Here is a tiny trained network, its code and every weight. The questions are about switching its units off for an input and a class, where a switched-off unit gives its printed mean instead of its output.

import numpy as np


def w(rows, s, z=0):
    codes = np.array(rows[::2]) - 128.0
    scale = np.full(codes.shape[1], s)
    scale[-1] = z or s
    return codes * scale


def f(y):
    return y / 2 * (1 + np.tanh(0.7978845608 * (y + 0.044715 * y**3)))


def log_softmax(a):
    a = a - a.max(-1, keepdims=True)
    return a - np.log(np.exp(a).sum(-1, keepdims=True))


def net(x, mask):
    res = np.array(x, float).reshape(1, 5) / 4 @ E
    y = f(res @ A[0][:, :-1].T + A[0][:, -1])
    res = res + np.where(mask, y, B[0][:, -1]) @ B[0][:, :-1]
    return log_softmax(res[-1] @ U[:, :-1].T + U[:, -1])


A, B = {}, {}
E = w([
[1,182,156],'x0',
[117,31,125],'x1',
[153,68,175],'x2',
[26,91,65],'x3',
[88,93,224],'x4',
],0.0054)
A[0] = w([
[153,250,110,4],'neuron 0',
[77,137,201,73],'neuron 1',
[204,181,235,188],'neuron 2',
[77,108,217,152],'neuron 3',
[63,36,121,154],'neuron 4',
[130,150,112,57],'neuron 5',
[126,130,128,63],'neuron 6',
[108,97,77,127],'neuron 7',
[228,48,83,188],'neuron 8',
[181,139,147,175],'neuron 9',
[74,201,106,104],'neuron 10',
[174,77,150,81],'neuron 11',
[145,207,113,57],'neuron 12',
],0.014,0.0041)
B[0] = w([
[169,44,40,180],'neuron 0',
[46,136,160,161],'neuron 1',
[204,127,209,255],'neuron 2',
[46,182,198,195],'neuron 3',
[146,228,90,209],'neuron 4',
[134,88,116,118],'neuron 5',
[122,111,119,113],'neuron 6',
[180,168,119,152],'neuron 7',
[166,146,255,248],'neuron 8',
[175,122,155,181],'neuron 9',
[113,18,86,181],'neuron 10',
[124,101,170,160],'neuron 11',
[146,45,81,156],'neuron 12',
],0.027,0.007)
U = w([
[203,88,61,61],'0',
[94,78,1,77],'1',
[143,154,28,254],'2',
[85,213,84,119],'3',
[152,156,159,174],'4',
[23,196,113,108],'5',
[47,83,94,50],'6',
],0.0071,0.009)

Each question gives the input, the list of numbers given to net, and the class t.
The units are the neurons (one row each of A and B). Each row of codes is followed by its name. A weight is (code - 128) times the scale printed after its matrix; where a second scale follows, it is the last column's (A, B and U).
mask holds one flag per neuron, in row order. A switched-off neuron (its flag False) gives its mean, the last column of its row in B, instead of its output. The means were averaged over made-up inputs and are rounded, as every weight is.
A unit's drop is (log p(t) with every unit on - log p(t) with that unit switched off) / (log p(t) with every unit on - log p(t) with every unit switched off).
The circuit of an input: a set's keep is (log p(t) with only the set's units on - log p(t) with every unit switched off) / (log p(t) with every unit on - log p(t) with every unit switched off). Starting from the 12 units with the biggest drops (on a tie, the unit counted first), units are removed one at a time, each time the one whose removal leaves the highest keep (on an exact tie, the one counted first), for as long as the keep stays at least 0.8.
circuit, biggest first: the units of the circuit, biggest drop first
most important unit: the unit with the biggest drop
k most important neurons: the k neurons with the biggest drops, biggest first
drop when u is switched off: that unit's drop, to one decimal
input [-3,5,-3,1,2], class 3: most important unit : neuron 2
input [-3,-3,-5,0,-7], class 1: circuit, biggest first : (neuron 2; neuron 0)
input [-1,4,-5,5,-6], class 2: circuit, biggest first : (neuron 2; neuron 3)
input [4,1,3,-2,-4], class 3: circuit, biggest first : (neuron 8; neuron 2)
input [0,-2,0,1,-6], class 0: 2 most important neurons : (neuron 3; neuron 4)
input [3,-3,6,-2,7], class 5: circuit, biggest first : (neuron 3; neuron 1)
input [-2,-5,0,-3,1], class 0: circuit, biggest first : (neuron 3; neuron 8)
input [-2,2,-7,5,-6], class 2: circuit, biggest first : (neuron 2; neuron 3)
input [7,-6,-2,-5,-4], class 1: 2 most important neurons : (neuron 8; neuron 10)
input [5,8,-3,-7,-7], class 2: circuit, biggest first : (neuron 2; neuron 8)
input [6,6,-8,8,-4], class 2: 3 most important neurons : (neuron 4; neuron 7; neuron 10)
input [4,0,-4,-8,1], class 0: 3 most important neurons : (neuron 8; neuron 0; neuron 12)
input [5,-8,1,-3,-4], class 1: 2 most important neurons : (neuron 8; neuron 10)
input [2,-8,7,-8,-8], class 0: circuit, biggest first : (neuron 0)
input [3,5,-2,3,1], class 3: drop when neuron 4 is switched off : 0.2
input [-5,-8,-2,8,8], class 5: drop when neuron 0 is switched off : 0.2
input [-2,8,6,3,6], class 5: drop when neuron 3 is switched off : 0.3
input [4,8,-1,2,2], class 3: drop when neuron 4 is switched off : 0.4
